Below is a small trained network, with its code and all its weights. Each question gives an input and a class and asks what happens when units are switched off, that is, made to give their printed mean instead of their output.

import numpy as np


def w(rows, s, z=0):
    codes = np.array(rows[::2]) - 128.0
    scale = np.full(codes.shape[1], s)
    scale[-1] = z or s
    return codes * scale


def norm(h):
    return h / np.sqrt((h * h).mean(-1, keepdims=True) + 1e-5)


def f(y):
    return y / 2 * (1 + np.tanh(0.7978845608 * (y + 0.044715 * y**3)))


def log_softmax(a):
    a = a - a.max(-1, keepdims=True)
    return a - np.log(np.exp(a).sum(-1, keepdims=True))


def net(x, mask):
    res = np.array(x, float).reshape(1, 6) / 4 @ E
    u = 0
    for l in range(4):
        y = f(norm(res) @ A[l][:, :-1].T + A[l][:, -1])
        res = res + np.where(mask[u : u + 7], y, B[l][:, -1]) @ B[l][:, :-1]
        u += 7
    return log_softmax(norm(res)[-1] @ U[:, :-1].T + U[:, -1])


A, B = {}, {}
E = w([
[209,155,95,132,224],'x0',
[54,83,158,142,253],'x1',
[30,231,121,116,194],'x2',
[145,88,134,188,172],'x3',
[74,84,20,171,113],'x4',
[142,73,61,18,165],'x5',
],0.0045)
A[0] = w([
[117,161,122,66,98,209],'L0N0',
[254,156,154,70,48,153],'L0N1',
[103,47,181,150,103,2],'L0N2',
[107,132,82,87,152,159],'L0N3',
[44,93,159,113,204,106],'L0N4',
[52,144,121,111,78,46],'L0N5',
[125,102,62,218,183,50],'L0N6',
],0.0093,0.0018)
B[0] = w([
[145,113,123,67,169,167],'L0N0',
[154,147,152,137,111,254],'L0N1',
[127,19,139,254,223,149],'L0N2',
[190,92,45,107,219,161],'L0N3',
[200,93,86,133,107,196],'L0N4',
[127,186,89,169,168,151],'L0N5',
[120,202,174,97,171,175],'L0N6',
],0.0064,0.006)
A[1] = w([
[105,84,144,64,142,127],'L1N0',
[157,122,46,128,154,254],'L1N1',
[76,167,55,184,141,66],'L1N2',
[80,59,181,181,173,152],'L1N3',
[166,134,205,150,160,158],'L1N4',
[162,135,121,121,71,150],'L1N5',
[104,152,247,75,161,148],'L1N6',
],0.012,0.0022)
B[1] = w([
[122,204,129,150,209,157],'L1N0',
[137,137,142,142,102,254],'L1N1',
[69,160,105,123,47,174],'L1N2',
[131,65,152,141,47,213],'L1N3',
[101,142,127,155,138,208],'L1N4',
[66,115,173,11,185,182],'L1N5',
[146,173,173,141,136,181],'L1N6',
],0.011,0.0056)
A[2] = w([
[178,127,38,115,254,128],'L2N0',
[48,70,78,154,97,6],'L2N1',
[223,74,153,45,71,198],'L2N2',
[201,202,187,201,85,74],'L2N3',
[209,137,165,117,58,139],'L2N4',
[117,170,108,154,199,219],'L2N5',
[194,204,138,168,97,152],'L2N6',
],0.0074,0.0024)
B[2] = w([
[169,150,22,119,137,239],'L2N0',
[163,198,158,127,178,149],'L2N1',
[55,51,65,78,99,255],'L2N2',
[78,179,159,119,237,193],'L2N3',
[2,179,174,21,141,194],'L2N4',
[184,74,86,217,157,186],'L2N5',
[57,40,221,229,194,184],'L2N6',
],0.007,0.0041)
A[3] = w([
[117,93,91,83,84,73],'L3N0',
[207,202,137,157,152,126],'L3N1',
[145,1,177,169,87,82],'L3N2',
[121,75,81,75,144,174],'L3N3',
[28,133,211,117,165,164],'L3N4',
[186,95,113,155,178,254],'L3N5',
[150,48,155,177,134,68],'L3N6',
],0.0091,0.0026)
B[3] = w([
[79,134,208,105,254,168],'L3N0',
[194,139,173,109,127,164],'L3N1',
[195,36,195,164,54,207],'L3N2',
[88,3,187,102,94,203],'L3N3',
[161,62,77,137,154,253],'L3N4',
[132,117,99,155,71,199],'L3N5',
[167,140,103,245,115,158],'L3N6',
],0.0073,0.0052)
U = w([
[143,51,165,185,48,145],'0',
[112,169,222,110,194,104],'1',
[91,70,146,2,141,153],'2',
[175,103,2,99,160,138],'3',
[140,143,140,200,181,139],'4',
[159,138,134,98,105,1],'5',
[197,193,122,90,175,107],'6',
[60,203,91,130,60,156],'7',
],0.019,0.013)

Each question gives the input, the list of numbers given to net, and the class t.
The units are the neurons (one row each of A and B). Each row of codes is followed by its name. A weight is (code - 128) times the scale printed after its matrix; where a second scale follows, it is the last column's (A, B and U).
mask holds one flag per neuron, layer by layer. A switched-off neuron (its flag False) gives its mean, the last column of its row in B, instead of its output. The means were averaged over made-up inputs and are rounded, as every weight is.
A unit's drop is (log p(t) with every unit on - log p(t) with that unit switched off) / (log p(t) with every unit on - log p(t) with every unit switched off).
The circuit of an input: a set's keep is (log p(t) with only the set's units on - log p(t) with every unit switched off) / (log p(t) with every unit on - log p(t) with every unit switched off). Starting from the 12 units with the biggest drops (on a tie, the unit counted first), units are removed one at a time, each time the one whose removal leaves the highest keep (on an exact tie, the one counted first), for as long as the keep stays at least 0.8.
circuit, biggest first: the units of the circuit, biggest drop first
most important unit: the unit with the biggest drop
top k neurons: the k neurons with the biggest drops, biggest first
top k neurons in layer l: the k neurons of layer l with the biggest drops, biggest first
drop of u: that unit's drop, to one decimal
input [4,-2,-4,-6,-8,-6], class 1: most important unit => L1N6
input [-1,0,7,3,-4,3], class 6: circuit, biggest first => [L2N2; L3N3]
input [1,4,7,5,3,-6], class 7: top 2 neurons => [L1N2; L0N1]
input [2,5,8,4,-3,1], class 4: top 3 neurons => [L1N5; L1N6; L1N1]
input [-6,7,8,6,-5,0], class 0: top 2 neurons => [L1N3; L0N4]
input [-7,6,-4,-5,-2,4], class 0: circuit, biggest first => [L0N2; L1N3]
input [6,4,-6,-8,2,3], class 3: top 2 neurons => [L1N3; L1N0]
input [-6,-2,2,-7,-2,-1], class 1: top 2 neurons in layer 2 => [L2N2; L2N0]
input [-2,8,8,4,0,-1], class 7: circuit, biggest first => [L1N2; L2N6; L0N0]
input [6,-7,5,-8,0,-2], class 2: top 2 neurons => [L1N0; L0N6]
input [8,8,-4,-6,-6,2], class 6: circuit, biggest first => [L0N2; L1N6; L1N3; L3N3]
input [1,-3,2,0,0,-7], class 4: top 2 neurons in layer 2 => [L2N6; L2N4]
input [4,0,6,-4,-5,8], class 3: top 2 neurons in layer 0 => [L0N3; L0N6]
input [-6,7,8,6,7,6], class 3: circuit, biggest first => [L0N4]
input [7,1,-7,2,-3,-3], class 4: top 2 neurons => [L1N4; L2N3]
input [-8,-6,5,-6,-5,-4], class 1: top 2 neurons => [L1N6; L0N4]
input [7,-1,3,-5,7,-8], class 7: drop of L1N2 => 1.9
input [-1,7,7,5,7,-3], class 7: drop of L1N2 => 1.1
input [-1,-4,4,7,4,-4], class 7: drop of L1N2 => 1.0
input [4,7,1,-6,-4,-5], class 4: circuit, biggest first => [L1N5]
